Below is a small trained network, with its code and all its weights. Each question gives an input and a target symbol and asks what happens when units are switched off, that is, made to give their printed mean instead of their output.

import numpy as np


def w(rows, s, z=0):
    codes = np.array(rows[::2]) - 128.0
    scale = np.full(codes.shape[1], s)
    scale[-1] = z or s
    return codes * scale


def norm(h):
    return h / np.sqrt((h * h).mean(-1, keepdims=True) + 1e-5)


def f(y):
    return np.maximum(y, 0)


def softmax(a):
    e = np.exp(a - a.max(-1, keepdims=True))
    return e / e.sum(-1, keepdims=True)


def log_softmax(a):
    a = a - a.max(-1, keepdims=True)
    return a - np.log(np.exp(a).sum(-1, keepdims=True))


def net(x, mask):
    ids = ['Ξαβδεηπτ'.index(c) for c in x.split()]
    T = len(ids)
    res = E[ids] + P[:T]
    r = norm(res)
    for j in range(2):
        rows = slice(3 * j, 3 * j + 3)
        q, k, v = (r @ M[0][rows].T for M in (Q, K, V))
        z = softmax(np.where(np.tri(T) > 0, q @ k.T / 3**0.5, -1e9)) @ v
        o = O[0][rows]
        res = res + np.where(mask[j], z, o[:, -1]) @ o[:, :-1]
    y = f(norm(res) @ A[0][:, :-1].T + A[0][:, -1])
    res = res + np.where(mask[2:6], y, B[0][:, -1]) @ B[0][:, :-1]
    return log_softmax(norm(res)[-1] @ U[:, :-1].T + U[:, -1])


Q, K, V, O, A, B = {}, {}, {}, {}, {}, {}
E = w([
[182,137,175,139,251,132],'Ξ',
[183,114,136,116,191,159],'α',
[156,93,200,104,82,131],'β',
[122,163,45,120,128,210],'δ',
[98,131,106,90,108,177],'ε',
[200,154,151,147,193,114],'η',
[172,163,104,106,209,162],'π',
[156,33,103,109,175,53],'τ',
],0.019)
P = w([
[143,186,86,184,221,83],'0',
[75,77,177,208,226,132],'1',
[21,130,108,70,188,42],'2',
[171,188,106,148,184,112],'3',
[107,159,183,170,116,243],'4',
[60,175,128,37,147,79],'5',
[194,166,96,134,166,107],'6',
[108,100,101,153,99,248],'7',
[72,205,134,31,125,55],'8',
[192,139,123,129,166,96],'9',
],0.011)
Q[0] = w([
[134,120,110,43,143,9],'H0',
[110,148,174,142,132,114],'H0',
[93,106,149,160,119,128],'H0',
[108,111,108,154,117,82],'H1',
[156,107,99,118,150,116],'H1',
[159,108,139,214,96,180],'H1',
],0.016)
K[0] = w([
[113,213,148,16,149,24],'H0',
[77,132,251,104,187,155],'H0',
[104,90,103,231,85,56],'H0',
[1,30,136,111,109,14],'H1',
[168,115,111,131,203,114],'H1',
[28,215,207,153,182,111],'H1',
],0.009)
V[0] = w([
[61,155,160,114,173,47],'H0',
[163,85,15,147,134,14],'H0',
[145,80,191,182,140,254],'H0',
[120,235,168,126,14,135],'H1',
[83,145,168,113,182,133],'H1',
[180,195,188,104,138,215],'H1',
],0.0069)
O[0] = w([
[92,91,22,136,95,81,167],'H0',
[163,165,95,144,29,218,156],'H0',
[100,41,170,86,72,222,100],'H0',
[180,72,78,120,89,117,11],'H1',
[99,121,112,173,87,87,147],'H1',
[79,87,1,214,143,22,119],'H1',
],0.0087,0.011)
A[0] = w([
[88,217,42,171,254,129,161],'N0',
[132,235,186,190,51,129,131],'N1',
[67,184,90,80,253,232,4],'N2',
[182,144,148,152,234,137,68],'N3',
],0.0081,0.0039)
B[0] = w([
[96,107,222,92,81,138,249],'N0',
[160,87,93,184,155,58,140],'N1',
[230,102,95,94,176,66,190],'N2',
[15,62,30,125,2,165,183],'N3',
],0.0079,0.015)
U = w([
[91,106,158,191,206,196,253],'Ξ',
[121,48,94,151,88,193,80],'α',
[218,57,95,161,157,91,143],'β',
[232,142,87,112,153,154,218],'δ',
[213,223,253,71,187,111,107],'ε',
[91,178,107,178,81,93,48],'η',
[112,177,41,126,182,84,91],'π',
[178,125,80,104,20,85,31],'τ',
],0.014,0.0038)

Each question gives the input, a string of symbols that net reads in full, and the target symbol t.
The units are the heads (3 rows each of Q, K, V and O) and the neurons (one row each of A and B). Each row of codes is followed by its name. A weight is (code - 128) times the scale printed after its matrix; where a second scale follows, it is the last column's (O, A, B and U).
mask holds one flag per unit, heads first, then neurons. A switched-off unit (its flag False) gives its mean, the last column of its rows in O or B, instead of its output. The means were averaged over made-up inputs and are rounded, as every weight is.
A unit's drop is (log p(t) with every unit on - log p(t) with that unit switched off) / (log p(t) with every unit on - log p(t) with every unit switched off).
The circuit of an input: a set's keep is (log p(t) with only the set's units on - log p(t) with every unit switched off) / (log p(t) with every unit on - log p(t) with every unit switched off). Starting from all 6 units, units are removed one at a time, each time the one whose removal leaves the highest keep (on an exact tie, the one counted first), for as long as the keep stays at least 0.8.
circuit, biggest first: the units of the circuit, biggest drop first
most important unit: the unit with the biggest drop
k most important neurons: the k neurons with the biggest drops, biggest first
drop when u is switched off: that unit's drop, to one decimal
input τ η α, target ε: circuit, biggest first -> [H1]
input δ π τ α π τ β, target β: circuit, biggest first -> [N3; H1]
input δ ε τ τ τ, target β: circuit, biggest first -> [H1; N1; H0; N0]
input α τ τ ε π β, target π: circuit, biggest first -> [N0; H0]
input τ τ π τ π τ τ, target τ: circuit, biggest first -> [N3; H0; H1]
input π π π α τ, target Ξ: circuit, biggest first -> [H1; N2; N3]
input π β δ β π ε, target π: circuit, biggest first -> [H1; N3; H0]
input τ α τ α τ, target β: circuit, biggest first -> [H0; N0; N3]
input π τ τ τ η η δ, target δ: 3 most important neurons -> [N3; N2; N0]
input τ τ Ξ τ β β β τ, target δ: circuit, biggest first -> [H1; N0; H0; N3]
input π δ β δ π, target α: circuit, biggest first -> [H1; N0]
input τ Ξ τ τ δ π τ τ δ, target ε: circuit, biggest first -> [N3; H1]
input η β η Ξ π ε, target π: circuit, biggest first -> [H1; N3]
input Ξ π τ π τ β η, target η: 2 most important neurons -> [N3; N2]
input α η π τ π, target α: 2 most important neurons -> [N3; N0]
input β τ π, target ε: 2 most important neurons -> [N0; N2]
input η β π η τ η η α β, target η: most important neuron -> [N2]
input α η π δ, target δ: 2 most important neurons -> [N2; N1]
input τ τ α β π π π α β, target π: 2 most important neurons -> [N0; N3]
input π η τ τ δ τ τ η β ε, target ε: 2 most important neurons -> [N3; N0]
input η τ ε, target ε: most important unit -> H1
input η β τ τ π τ τ ε, target Ξ: drop when N3 is switched off -> 0.7
input τ τ τ, target ε: drop when N3 is switched off -> 0.3
input π β τ Ξ, target Ξ: drop when N3 is switched off -> 0.4
